Look-ups in named tables: a row name and a column name give one cell, copied from the table.

Kirepe.tsv
	Rafog	Tez	Lovuro	Reg	Kigumin
Nat	705	-777	151	-167	-144
Nemenur	387	-358	165	-194	-158
Midiba	-215	93	-547	180	238
Lerel	-605	500	-128	-261	-68
Boza	-549	-31	-714	525	587
Vefudet	-223	-196	-177	-209	-610
Zat	-774	19	79	-628	-339
Suv	-35	228	-50	-168	275
Moninu	27	-478	93	-338	-196
Nof	-641	-99	-822	760	533
Nop	111	-217	-293	270	185
Lelade	-106	-277	-569	239	171

What is the Tez of Boza in Kirepe? -31
What is the Lovuro of Lelade in Kirepe? -569
What is the Reg of Zat in Kirepe? -628
What is the Tez of Zat in Kirepe? 19
What is the Lovuro of Zat in Kirepe? 79
What is the Lovuro of Lerel in Kirepe? -128
What is the Reg of Nof in Kirepe? 760
What is the Tez of Lerel in Kirepe? 500
What is the Reg of Boza in Kirepe? 525
What is the Reg of Suv in Kirepe? -168
What is the Rafog of Lelade in Kirepe? -106
What is the Reg of Nat in Kirepe? -167
Which row has the largest Kigumin? Boza

Table Vog
|  | Mapum | Deguder | Fon | Zesu |
|---|---|---|---|---|
| Por | 153 | 87 | 139 | 112 |
| Maf | 172 | 56 | 229 | 179 |
| Tomamu | 98 | 102 | 156 | 206 |
| Pab | 167 | 159 | 141 | 109 |
| Sezedan | 98 | 135 | 135 | 253 |
| Dum | 205 | 179 | 181 | 104 |
| Zipa | 115 | 167 | 182 | 219 |

Tomamu, Mapum: 98
Tomamu, Zesu: 206
Maf, Zesu: 179
Tomamu, Fon: 156
Sezedan, Fon: 135
Por, Fon: 139
Por, Zesu: 112
Pab, Mapum: 167
Pab, Fon: 141
Zipa, Fon: 182
Zipa, Mapum: 115
Por, Mapum: 153
Dum, Fon: 181
Zipa, Zesu: 219
Tomamu, Deguder: 102
Sezedan, Zesu: 253
Maf, Deguder: 56
Pab, Zesu: 109
Zipa, Deguder: 167
Sezedan, Mapum: 98
Row with the largest Mapum: Dum

Mutola:
         Vuk  Tuf  Tik  Ruvaso
Fir       67  129  142     169
Metakik  136   19  137      86
Fas       66  192  145      28
Pedude    41  134    3      13

Ruvaso of Metakik is 86
Tuf of Metakik is 19
Tik of Fir is 142
Tik of Fas is 145
Tuf of Pedude is 134
Ruvaso of Fir is 169
Vuk of Fir is 67
Vuk of Fas is 66
Tuf of Fir is 129
Tik of Pedude is 3
Ruvaso of Pedude is 13
Vuk of Metakik is 136
Ruvaso of Fas is 28
Tuf of Fas is 192

Table Zisun
cols = Zenupi, Nibese, Paro, Bidu
Sinag: [-35411, -15308, 7300, -28467]
Dulemap: [-3427, 10113, 31897, -24831]
Fiv: [-6398, 21093, -21469, -38468]
Bibisez: [28702, 9679, -55355, -20409]
Nodigom: [-68269, 22728, 14557, 99706]

What is the Paro of Nodigom in Zisun?
14557
What is the Paro of Dulemap in Zisun?
31897
What is the Paro of Fiv in Zisun?
-21469
What is the Bidu of Bibisez in Zisun?
-20409
What is the Bidu of Dulemap in Zisun?
-24831
What is the Nibese of Dulemap in Zisun?
10113
What is the Bidu of Nodigom in Zisun?
99706
What is the Zenupi of Fiv in Zisun?
-6398
What is the Nibese of Fiv in Zisun?
21093
What is the Zenupi of Bibisez in Zisun?
28702
What is the Zenupi of Sinag in Zisun?
-35411
What is the Zenupi of Dulemap in Zisun?
-3427
What is the Zenupi of Nodigom in Zisun?
-68269

Liga
         Ribul  Ves  Gak  Bipenod  Rinu  Neresi  Ganuke  Dem
Porifof     29   38   16       30    25      31      19   28
Kom         37   25   45       47    30      25      22   23
Nuket       23    6   60       30    24      24      16   14
Buta        19   24   49       30    32      30      44   39
Vod         26   26   22       22    26      29      29   34
Lusigo      29   33   52       24    24      26      16   58
Pala        22   16   14       24    27      28      23   45
Malufim     25   21   25       14    26      27      26   32
Monadel     34   29   90       12    38      25      25   30
Bomunep     26   25   39       30    34      28      25   54
Febev       34   24   16       35    23      25      22   28
Fabupot     26   41   66       34    27      27      16   21
Tupalu      27   15   42       21    29      30      29   42

Pala, Rinu -> 27
Fabupot, Ribul -> 26
Pala, Dem -> 45
Buta, Ganuke -> 44
Pala, Ribul -> 22
Febev, Rinu -> 23
Row with the largest Gak: Monadel

Mibozib =
	Solu	Vedakaz	Voz	Meki
Zov	114	145	176	141
Tedopa	150	165	115	108
Latol	101	141	213	177
Mapipaz	99	114	130	131
Gezik	44	80	123	103
Tal	194	200	117	132
Vez	109	64	53	92
Kepu	139	188	201	132
Lepe	151	99	130	151
Lirud	75	52	95	121

What is the Voz of Kepu in Mibozib? 201
What is the Voz of Tal in Mibozib? 117
What is the Vedakaz of Tedopa in Mibozib? 165
What is the Solu of Latol in Mibozib? 101
What is the Solu of Lepe in Mibozib? 151
What is the Solu of Vez in Mibozib? 109
What is the Meki of Gezik in Mibozib? 103
What is the Solu of Zov in Mibozib? 114
What is the Voz of Lirud in Mibozib? 95
What is the Meki of Tedopa in Mibozib? 108
What is the Solu of Gezik in Mibozib? 44
What is the Vedakaz of Lepe in Mibozib? 99
What is the Solu of Tedopa in Mibozib? 150
What is the Vedakaz of Kepu in Mibozib? 188
What is the Meki of Lepe in Mibozib? 151
Row with the largest Meki: Latol

Tani
cols = Fulozak, Mevuz, Livi, Gavo
Mip: [166, 175, 122, 205]
Kopav: [166, 160, 119, 197]
Kelur: [169, 165, 122, 206]
Rizig: [167, 168, 120, 199]
Figata: [34, 63, 82, 11]
Gabeg: [230, 193, 173, 231]
Fite: [32, 65, 80, 13]
Zipodi: [212, 173, 153, 124]
Pirok: [86, 33, 118, 61]
Lis: [204, 201, 141, 162]
Fubuvov: [72, 80, 143, 105]
Rero: [186, 184, 121, 158]

Pirok, Fulozak -> 86
Kopav, Livi -> 119
Rero, Mevuz -> 184
Pirok, Mevuz -> 33
Fite, Gavo -> 13
Kopav, Gavo -> 197
Fite, Fulozak -> 32
Gabeg, Mevuz -> 193
Figata, Gavo -> 11
Fubuvov, Livi -> 143
Rizig, Mevuz -> 168
Pirok, Livi -> 118
Mip, Livi -> 122
Fubuvov, Fulozak -> 72
Fite, Mevuz -> 65

